[[  2 -70 -32]
 [ -3  -5  -2]
 [ -3 -27 -12]
 [ -3   6   8]]
->
[[  2  -3  -3  -3]
 [-70  -5 -27   6]
 [-32  -2 -12   8]]

[[-75 -41  56 -38  20  -4 -14]
 [-66 -50  49 -31  38  -3  -7]
 [-15   3  34 -69   0  73  25]
 [-70 -54  45 -37  30  -6 -16]
 [-72 -53  42 -32  30  -8 -15]]
->
[[-75 -66 -15 -70 -72]
 [-41 -50   3 -54 -53]
 [ 56  49  34  45  42]
 [-38 -31 -69 -37 -32]
 [ 20  38   0  30  30]
 [ -4  -3  73  -6  -8]
 [-14  -7  25 -16 -15]]

[[ 14 -83 -64  21 -18  18  52  18  40  18 -21  50 -27 -25  39  21]
 [ 10  42  29  15 -12 -11 -22  13 -18  13 -14 -22 -19 -17 -18  15]]
->
[[ 14  10]
 [-83  42]
 [-64  29]
 [ 21  15]
 [-18 -12]
 [ 18 -11]
 [ 52 -22]
 [ 18  13]
 [ 40 -18]
 [ 18  13]
 [-21 -14]
 [ 50 -22]
 [-27 -19]
 [-25 -17]
 [ 39 -18]
 [ 21  15]]

[[ 17 -36  32 -37 -34  22 -76 -78  32 -30]
 [-14 -27  17 -28 -26  13  89  63  17 -24]
 [ 16 -25  47 -26 -24  32 -71 -70  47 -22]]
->
[[ 17 -14  16]
 [-36 -27 -25]
 [ 32  17  47]
 [-37 -28 -26]
 [-34 -26 -24]
 [ 22  13  32]
 [-76  89 -71]
 [-78  63 -70]
 [ 32  17  47]
 [-30 -24 -22]]

[[-33  20 -14  63  37]
 [-29 -56   5  41 -33]
 [ 30   3   8 -59 -10]
 [-16  39 -18  65  28]
 [ -2 -73  18 -21 -57]
 [ 14 -29  14 -47 -26]
 [ 32  56  -7 -27  22]
 [-28 -59   5  39 -37]
 [-14 -75  14   8 -58]
 [ -7  55 -18  43  42]
 [ 35  -7  17 -92 -10]
 [ 31   0  11 -68 -10]]
->
[[-33 -29  30 -16  -2  14  32 -28 -14  -7  35  31]
 [ 20 -56   3  39 -73 -29  56 -59 -75  55  -7   0]
 [-14   5   8 -18  18  14  -7   5  14 -18  17  11]
 [ 63  41 -59  65 -21 -47 -27  39   8  43 -92 -68]
 [ 37 -33 -10  28 -57 -26  22 -37 -58  42 -10 -10]]

[[-10   2  10  27  14  18  -7 -69  -5  46 -37  44  40 -14  -4 -54]
 [  5  -1  22  20  16  16 -36 -64  40   6 -20  68   2  -3 -27 -45]
 [ 15 -28  68   8  -5 -22 -49   4  -1  20  22  14  18 -30 -67  33]
 [ 31 -12  -8 -53  -5   1  13  26  13  19 -12 -71   6  39 -37  53]
 [-39  53 -23  11  61 -13   1 -45 -28   6   2  27  16  18   9 -57]]
->
[[-10   5  15  31 -39]
 [  2  -1 -28 -12  53]
 [ 10  22  68  -8 -23]
 [ 27  20   8 -53  11]
 [ 14  16  -5  -5  61]
 [ 18  16 -22   1 -13]
 [ -7 -36 -49  13   1]
 [-69 -64   4  26 -45]
 [ -5  40  -1  13 -28]
 [ 46   6  20  19   6]
 [-37 -20  22 -12   2]
 [ 44  68  14 -71  27]
 [ 40   2  18   6  16]
 [-14  -3 -30  39  18]
 [ -4 -27 -67 -37   9]
 [-54 -45  33  53 -57]]

[[-38  68  75 -22 -39 -50  78 -68]
 [-28   9 -73  34 -71  46   6 -74]
 [ 23  59 -61  -8 -45  83 -11 -74]]
->
[[-38 -28  23]
 [ 68   9  59]
 [ 75 -73 -61]
 [-22  34  -8]
 [-39 -71 -45]
 [-50  46  83]
 [ 78   6 -11]
 [-68 -74 -74]]

[[ -6   7   7  -8]
 [ -1 -59 -13   0]
 [  1  63  15   1]
 [ -1 -65 -14   0]
 [  0 -56 -12   0]
 [  1  40   9   0]
 [ 54  -1 -15  70]
 [ 44  -1 -10  52]
 [  1  60  13   1]]
->
[[ -6  -1   1  -1   0   1  54  44   1]
 [  7 -59  63 -65 -56  40  -1  -1  60]
 [  7 -13  15 -14 -12   9 -15 -10  13]
 [ -8   0   1   0   0   0  70  52   1]]

[[-19 -25  26   8]
 [  5  -1  -7   9]
 [ 17  27 -27   0]
 [ 15  14 -24   7]
 [-33 -59  28   8]
 [ 20  50 -24  -8]
 [ 27  21 -40   3]
 [-12 -66  12  17]]
->
[[-19   5  17  15 -33  20  27 -12]
 [-25  -1  27  14 -59  50  21 -66]
 [ 26  -7 -27 -24  28 -24 -40  12]
 [  8   9   0   7   8  -8   3  17]]
---
[[ 33 -42 -46  35 -80]
 [-32 -40   5 -34  12]
 [ 25  23  29  42 -12]]
->
[[-40   5]
 [ 23  29]]

[[-11 -48  -1  10 -56]
 [-13 -24 -13   1 -28]
 [-13  -1 -87 -19  -1]
 [-13  -1 -83 -20  -1]]
->
[[-24 -13]
 [ -1 -87]]

[[-73  53 -27 -13]
 [ 17 -52  30  23]
 [ 41 -75 -80 -35]
 [ 21  28  -1  -9]]
->
[[-52  30]
 [-75 -80]]

[[-19  48 -54]
 [ 30 -41  68]
 [-20  53 -60]]
->
[[-41  68]
 [ 53 -60]]

[[ -1 -12  21 -16]
 [ 73  19  13  18]
 [ 17   7  -2   7]
 [ -1 -14  25 -19]
 [ 11   7  -6   8]]
->
[[19 13]
 [ 7 -2]]

[[ -7 -20  -2   4]
 [-11 -53  -1  11]
 [ 12   1  78  17]
 [ -9 -41  -1   9]
 [ 12   1  76  17]]
->
[[-53  -1]
 [  1  78]]

[[ 32 -33  72  38  -9]
 [ 42 -37  27  35  -6]
 [ 35 -14  27  22  -6]]
->
[[-37  27]
 [-14  27]]

[[ 21 -64  -1  35]
 [ 44  60 -18 -18]
 [ 42  27 -20 -50]]
->
[[ 60 -18]
 [ 27 -20]]

[[-16 -10 -11  64]
 [-12 -22 -85  10]
 [-66  -7   0  76]]
->
[[-22 -85]
 [ -7   0]]
